Here is a tiny trained network, its code and every weight. The questions are about switching its units off for an input and a class, where a switched-off unit gives its printed mean instead of its output.

import numpy as np


def w(rows, s, z=0):
    codes = np.array(rows[::2]) - 128.0
    scale = np.full(codes.shape[1], s)
    scale[-1] = z or s
    return codes * scale


def f(y):
    return y / 2 * (1 + np.tanh(0.7978845608 * (y + 0.044715 * y**3)))


def log_softmax(a):
    a = a - a.max(-1, keepdims=True)
    return a - np.log(np.exp(a).sum(-1, keepdims=True))


def net(x, mask):
    res = np.array(x, float).reshape(1, 6) / 4 @ E
    y = f(res @ A[0][:, :-1].T + A[0][:, -1])
    res = res + np.where(mask, y, B[0][:, -1]) @ B[0][:, :-1]
    return log_softmax(res[-1] @ U[:, :-1].T + U[:, -1])


A, B = {}, {}
E = w([
[33,249,144,179,89,111,109,195,214],'x0',
[138,154,28,220,150,255,173,122,163],'x1',
[38,200,14,97,193,198,87,23,196],'x2',
[118,197,75,219,107,104,145,218,192],'x3',
[217,48,93,49,121,78,200,186,241],'x4',
[212,185,83,151,72,72,185,52,6],'x5',
],0.0083)
A[0] = w([
[59,100,118,143,147,138,64,128,236,202],'n1',
[217,90,65,192,104,110,192,121,187,254],'n2',
[91,157,139,78,210,149,121,75,43,255],'n3',
[65,174,172,184,194,104,110,241,176,157],'n4',
[210,35,69,73,110,100,117,76,206,213],'n5',
[238,51,230,135,69,97,130,146,101,228],'n6',
[210,198,245,82,60,2,82,130,100,146],'n7',
[174,74,204,91,131,143,171,188,70,115],'n8',
[110,211,198,155,50,71,73,89,54,216],'n9',
[173,139,149,172,155,157,125,61,6,90],'n10',
[171,117,138,124,146,149,114,74,56,171],'n11',
[105,170,142,197,156,202,173,125,25,241],'n12',
],0.0088,0.0055)
B[0] = w([
[49,151,195,95,174,160,99,132,185,217],'n1',
[154,199,64,124,182,113,127,208,79,220],'n2',
[93,45,25,88,108,129,59,49,181,202],'n3',
[6,140,193,142,103,176,85,171,184,220],'n4',
[171,196,150,75,243,183,173,121,88,217],'n5',
[197,25,180,185,136,94,182,223,52,254],'n6',
[100,119,145,86,54,29,255,138,92,231],'n7',
[157,80,205,128,152,199,100,186,109,201],'n8',
[49,110,58,137,74,49,166,141,100,220],'n9',
[132,67,47,170,109,100,97,101,66,202],'n10',
[140,79,97,112,173,142,51,160,75,188],'n11',
[144,140,60,177,30,163,46,98,173,220],'n12',
],0.0095,0.016)
U = w([
[108,157,123,110,37,44,195,109,89,37],'0',
[122,106,60,137,100,142,46,61,80,13],'1',
[223,47,199,143,143,153,134,173,100,115],'2',
[155,227,82,234,56,184,94,159,180,57],'3',
[95,149,114,54,187,140,145,27,183,219],'4',
[4,166,169,156,154,166,104,193,230,167],'5',
[182,227,46,93,208,156,152,150,138,1],'6',
],0.012,0.0059)

Each question gives the input, the list of numbers given to net, and the class t.
The units are the neurons (one row each of A and B). Each row of codes is followed by its name. A weight is (code - 128) times the scale printed after its matrix; where a second scale follows, it is the last column's (A, B and U).
mask holds one flag per neuron, in row order. A switched-off neuron (its flag False) gives its mean, the last column of its row in B, instead of its output. The means were averaged over made-up inputs and are rounded, as every weight is.
A unit's drop is (log p(t) with every unit on - log p(t) with that unit switched off) / (log p(t) with every unit on - log p(t) with every unit switched off).
The circuit of an input: a set's keep is (log p(t) with only the set's units on - log p(t) with every unit switched off) / (log p(t) with every unit on - log p(t) with every unit switched off). Starting from all 12 units, units are removed one at a time, each time the one whose removal leaves the highest keep (on an exact tie, the one counted first), for as long as the keep stays at least 0.8.
units of the circuit, in order: the units of the circuit, biggest drop first
top k neurons: the k neurons with the biggest drops, biggest first
drop of u: that unit's drop, to one decimal
input [1,-2,-1,4,8,7], class 2: top 4 neurons : (n6, n9, n5, n7)
input [-3,0,-1,7,-5,8], class 1: units of the circuit, in order : (n10)
input [-4,-6,-4,-5,-8,1], class 0: top 2 neurons : (n7, n9)
input [-3,-3,8,2,7,-5], class 4: units of the circuit, in order : (n5, n6)
input [7,2,-2,-1,-4,2], class 3: top 2 neurons : (n12, n1)
input [6,-6,7,-6,0,1], class 4: units of the circuit, in order : (n4, n6)
input [-8,-3,4,-7,4,-8], class 4: top 2 neurons : (n3, n5)
input [-1,1,-8,8,-5,1], class 0: top 2 neurons : (n9, n7)
input [-6,4,-8,-2,-8,1], class 1: top 2 neurons : (n12, n10)
input [-8,-8,-1,3,-3,3], class 0: top 3 neurons : (n7, n9, n3)
input [-8,6,-7,-8,-5,6], class 1: top 3 neurons : (n10, n12, n3)
input [7,6,-7,1,-8,-1], class 3: top 3 neurons : (n12, n1, n8)
input [1,2,4,-8,8,-5], class 4: top 2 neurons : (n1, n6)
input [-2,-1,5,-4,5,4], class 6: units of the circuit, in order : (n5)
input [4,3,-7,-6,-6,3], class 0: top 3 neurons : (n7, n9, n6)
input [-8,-7,-4,0,-6,8], class 0: top 2 neurons : (n7, n9)
input [7,6,4,-1,7,4], class 6: drop of n2 : 0.1
input [7,-4,4,2,-4,5], class 0: drop of n9 : 1.0
input [0,7,-1,-8,3,5], class 1: drop of n2 : -0.1
